Below are the code and all the weights of a small trained network. Each question names an input and a class and asks about switching units off, where a switched-off unit gives its printed mean instead of its output.

import numpy as np


def w(rows, s, z=0):
    codes = np.array(rows[::2]) - 128.0
    scale = np.full(codes.shape[1], s)
    scale[-1] = z or s
    return codes * scale


def f(y):
    return np.maximum(y, 0)


def log_softmax(a):
    a = a - a.max(-1, keepdims=True)
    return a - np.log(np.exp(a).sum(-1, keepdims=True))


def net(x, mask):
    res = np.array(x, float).reshape(1, 3) / 4 @ E
    y = f(res @ A[0][:, :-1].T + A[0][:, -1])
    res = res + np.where(mask, y, B[0][:, -1]) @ B[0][:, :-1]
    return log_softmax(res[-1] @ U[:, :-1].T + U[:, -1])


A, B = {}, {}
E = w([
[185,174,38,98,123,84,82,205,224],'x0',
[135,126,95,194,253,104,188,174,105],'x1',
[171,52,146,107,88,89,79,226,26],'x2',
],0.012)
A[0] = w([
[153,171,72,104,119,72,124,173,164,112],'neuron 0',
[129,242,108,131,146,173,174,51,210,88],'neuron 1',
[130,76,138,98,117,36,101,189,95,135],'neuron 2',
[119,126,167,82,61,164,92,134,172,89],'neuron 3',
[180,148,111,104,129,107,102,146,160,94],'neuron 4',
[131,131,101,157,245,54,196,196,107,84],'neuron 5',
[165,92,119,110,130,114,92,152,54,74],'neuron 6',
[101,167,136,118,142,124,64,184,157,84],'neuron 7',
[143,151,144,91,82,107,81,91,126,137],'neuron 8',
[99,130,110,68,45,132,111,113,127,81],'neuron 9',
[140,141,68,128,109,63,79,190,201,115],'neuron 10',
[171,79,112,114,88,74,88,179,67,92],'neuron 11',
[96,141,123,119,110,104,152,164,142,252],'neuron 12',
[109,64,183,133,127,144,164,58,36,104],'neuron 13',
],0.013,0.018)
B[0] = w([
[47,135,187,125,83,179,168,81,127,202],'neuron 0',
[90,65,101,55,190,36,78,20,159,248],'neuron 1',
[108,95,98,116,132,80,81,70,138,212],'neuron 2',
[167,160,60,138,214,221,123,115,66,184],'neuron 3',
[76,154,148,101,131,145,217,94,63,168],'neuron 4',
[193,244,74,157,172,221,80,107,36,219],'neuron 5',
[70,126,105,67,194,103,127,37,112,171],'neuron 6',
[98,149,138,101,97,159,164,62,97,153],'neuron 7',
[209,175,131,169,144,191,68,211,84,189],'neuron 8',
[165,210,114,135,214,186,108,115,34,178],'neuron 9',
[66,131,201,130,99,163,211,144,126,224],'neuron 10',
[114,57,77,43,159,77,115,37,216,206],'neuron 11',
[135,108,98,246,62,97,57,182,248,245],'neuron 12',
[62,124,163,140,61,153,197,114,119,229],'neuron 13',
],0.011,0.019)
U = w([
[95,90,89,44,139,60,84,100,146,88],'0',
[173,184,82,131,140,223,92,148,81,119],'1',
[49,125,208,110,60,174,249,131,116,104],'2',
[133,98,101,213,32,85,53,213,203,252],'3',
[180,124,151,108,91,107,163,183,127,102],'4',
[157,122,163,111,101,86,138,220,132,105],'5',
],0.013,0.016)

Each question gives the input, the list of numbers given to net, and the class t.
The units are the neurons (one row each of A and B). Each row of codes is followed by its name. A weight is (code - 128) times the scale printed after its matrix; where a second scale follows, it is the last column's (A, B and U).
mask holds one flag per neuron, in row order. A switched-off neuron (its flag False) gives its mean, the last column of its row in B, instead of its output. The means were averaged over made-up inputs and are rounded, as every weight is.
A unit's drop is (log p(t) with every unit on - log p(t) with that unit switched off) / (log p(t) with every unit on - log p(t) with every unit switched off).
The circuit of an input: a set's keep is (log p(t) with only the set's units on - log p(t) with every unit switched off) / (log p(t) with every unit on - log p(t) with every unit switched off). Starting from the 12 units with the biggest drops (on a tie, the unit counted first), units are removed one at a time, each time the one whose removal leaves the highest keep (on an exact tie, the one counted first), for as long as the keep stays at least 0.8.
units of the circuit, in order: the units of the circuit, biggest drop first
top k neurons: the k neurons with the biggest drops, biggest first
drop of u: that unit's drop, to one decimal
input [7,8,-7], class 1: top neuron	[neuron 5]
input [3,-2,3], class 3: units of the circuit, in order	[neuron 1; neuron 5]
input [6,-5,0], class 2: top 4 neurons	[neuron 10; neuron 5; neuron 0; neuron 4]
input [-3,-3,0], class 3: top 2 neurons	[neuron 5; neuron 10]
input [-6,7,6], class 1: top 2 neurons	[neuron 5; neuron 1]
input [1,3,0], class 3: top 2 neurons	[neuron 3; neuron 9]
input [-8,8,-1], class 1: top 2 neurons	[neuron 5; neuron 10]
input [2,1,-3], class 3: top 2 neurons	[neuron 11; neuron 6]
input [7,6,1], class 2: top 2 neurons	[neuron 10; neuron 0]
input [6,-1,-5], class 2: top 3 neurons	[neuron 10; neuron 0; neuron 11]
input [4,-3,-1], class 2: top 2 neurons	[neuron 5; neuron 10]
input [2,-6,5], class 1: drop of neuron 3	1.4
input [0,-6,-3], class 1: drop of neuron 7	0.0
input [-3,1,-3], class 3: drop of neuron 0	0.2
input [7,-4,5], class 2: units of the circuit, in order	[neuron 10]
